Below are the code and all the weights of a small trained network. Each question names an input and a class and asks about switching units off, where a switched-off unit gives its printed mean instead of its output.

import numpy as np


def w(rows, s, z=0):
    codes = np.array(rows[::2]) - 128.0
    scale = np.full(codes.shape[1], s)
    scale[-1] = z or s
    return codes * scale


def f(y):
    return np.maximum(y, 0)


def log_softmax(a):
    a = a - a.max(-1, keepdims=True)
    return a - np.log(np.exp(a).sum(-1, keepdims=True))


def net(x, mask):
    res = np.array(x, float).reshape(1, 8) / 4 @ E
    y = f(res @ A[0][:, :-1].T + A[0][:, -1])
    res = res + np.where(mask, y, B[0][:, -1]) @ B[0][:, :-1]
    return log_softmax(res[-1] @ U[:, :-1].T + U[:, -1])


A, B = {}, {}
E = w([
[123,117,139,130,129,122,137,128],'x0',
[53,210,165,5,147,116,159,196],'x1',
[117,122,156,140,100,143,122,143],'x2',
[114,105,159,142,144,111,147,142],'x3',
[118,120,152,136,120,125,136,130],'x4',
[54,186,73,191,145,212,222,117],'x5',
[128,70,218,80,229,194,104,36],'x6',
[254,145,192,112,170,108,228,179],'x7',
],0.0098)
A[0] = w([
[106,146,115,162,120,173,184,90,21],'neuron 0',
[130,161,114,156,161,165,128,149,79],'neuron 1',
[26,115,83,154,121,126,93,109,143],'neuron 2',
[129,137,123,140,144,178,188,146,177],'neuron 3',
[114,85,179,76,200,213,88,76,149],'neuron 4',
[248,141,170,101,120,134,180,143,72],'neuron 5',
[110,128,136,77,113,101,122,137,58],'neuron 6',
[201,92,169,68,97,25,25,142,34],'neuron 7',
[38,96,113,117,130,85,27,100,2],'neuron 8',
[143,84,108,170,152,131,98,123,67],'neuron 9',
[105,143,62,160,64,10,142,187,46],'neuron 10',
[138,162,154,82,98,117,151,120,43],'neuron 11',
[57,148,138,32,157,93,112,171,37],'neuron 12',
[178,60,116,204,120,80,89,89,70],'neuron 13',
],0.014,0.0019)
B[0] = w([
[103,175,108,119,143,159,186,148,199],'neuron 0',
[108,117,164,140,154,137,159,144,167],'neuron 1',
[166,109,128,126,200,97,161,160,231],'neuron 2',
[113,133,109,130,189,127,168,116,196],'neuron 3',
[70,156,151,142,46,54,76,41,250],'neuron 4',
[166,65,131,101,179,56,58,189,234],'neuron 5',
[143,118,122,109,125,188,135,140,164],'neuron 6',
[56,185,115,168,204,138,242,102,249],'neuron 7',
[177,81,142,105,206,56,115,201,219],'neuron 8',
[148,143,158,121,75,195,108,123,173],'neuron 9',
[73,134,182,124,71,72,57,19,232],'neuron 10',
[156,94,101,137,116,162,120,142,166],'neuron 11',
[193,125,91,149,42,249,119,153,229],'neuron 12',
[165,128,88,101,61,231,124,179,221],'neuron 13',
],0.016)
U = w([
[90,138,160,119,65,59,74,37,180],'0',
[76,182,114,136,193,140,246,113,233],'1',
[193,63,136,97,181,55,98,182,178],'2',
[186,122,104,111,48,214,118,145,3],'3',
],0.011,0.002)

Each question gives the input, the list of numbers given to net, and the class t.
The units are the neurons (one row each of A and B). Each row of codes is followed by its name. A weight is (code - 128) times the scale printed after its matrix; where a second scale follows, it is the last column's (A, B and U).
mask holds one flag per neuron, in row order. A switched-off neuron (its flag False) gives its mean, the last column of its row in B, instead of its output. The means were averaged over made-up inputs and are rounded, as every weight is.
A unit's drop is (log p(t) with every unit on - log p(t) with that unit switched off) / (log p(t) with every unit on - log p(t) with every unit switched off).
The circuit of an input: a set's keep is (log p(t) with only the set's units on - log p(t) with every unit switched off) / (log p(t) with every unit on - log p(t) with every unit switched off). Starting from the 12 units with the biggest drops (on a tie, the unit counted first), units are removed one at a time, each time the one whose removal leaves the highest keep (on an exact tie, the one counted first), for as long as the keep stays at least 0.8.
circuit, biggest first: the units of the circuit, biggest drop first
most important unit: the unit with the biggest drop
k most important neurons: the k neurons with the biggest drops, biggest first
drop when u is switched off: that unit's drop, to one decimal
input [-4,0,7,-4,3,3,-5,-8], class 2: circuit, biggest first -> [neuron 8]
input [6,2,2,-2,-2,1,-6,-7], class 2: 2 most important neurons -> [neuron 8; neuron 2]
input [-4,-5,-8,-3,-8,5,-4,-7], class 2: 3 most important neurons -> [neuron 7; neuron 2; neuron 8]
input [3,-5,-1,3,-1,0,2,-5], class 2: 2 most important neurons -> [neuron 8; neuron 12]
input [8,7,-4,-8,-6,1,-6,6], class 3: 2 most important neurons -> [neuron 12; neuron 4]
input [5,-7,5,-5,-4,-5,3,-7], class 2: 2 most important neurons -> [neuron 8; neuron 12]
input [-3,0,3,8,-1,0,-4,4], class 0: 2 most important neurons -> [neuron 10; neuron 8]
input [-4,7,-6,1,-3,-5,7,-3], class 0: 2 most important neurons -> [neuron 4; neuron 13]
input [-5,-1,-4,-3,0,-4,-3,-4], class 1: 2 most important neurons -> [neuron 7; neuron 5]
input [-8,-5,-5,2,6,3,-1,-4], class 3: 2 most important neurons -> [neuron 7; neuron 5]
input [0,1,-6,-6,-4,0,-6,-8], class 2: 3 most important neurons -> [neuron 8; neuron 2; neuron 4]
input [-1,4,-4,-2,-1,-8,-6,6], class 1: 2 most important neurons -> [neuron 7; neuron 4]
input [5,3,-8,-3,5,4,4,-3], class 0: 2 most important neurons -> [neuron 4; neuron 7]
input [8,-6,0,8,5,6,-7,2], class 0: circuit, biggest first -> [neuron 10]
input [-5,-1,1,8,-1,-4,-5,-7], class 2: 3 most important neurons -> [neuron 8; neuron 4; neuron 2]
input [-3,7,5,-2,-1,-1,-7,-3], class 0: 3 most important neurons -> [neuron 10; neuron 13; neuron 0]
input [4,-6,-8,4,1,-7,-2,4], class 1: drop when neuron 7 is switched off -> 3.5
input [6,-4,-3,-5,3,-8,0,7], class 1: drop when neuron 7 is switched off -> 4.2
input [1,-6,3,5,1,-4,5,-4], class 3: drop when neuron 9 is switched off -> 0.6
input [4,5,-4,2,2,1,0,-2], class 3: drop when neuron 8 is switched off -> 0.0
input [-2,-8,-8,-8,4,-4,0,-5], class 3: most important unit -> neuron 13
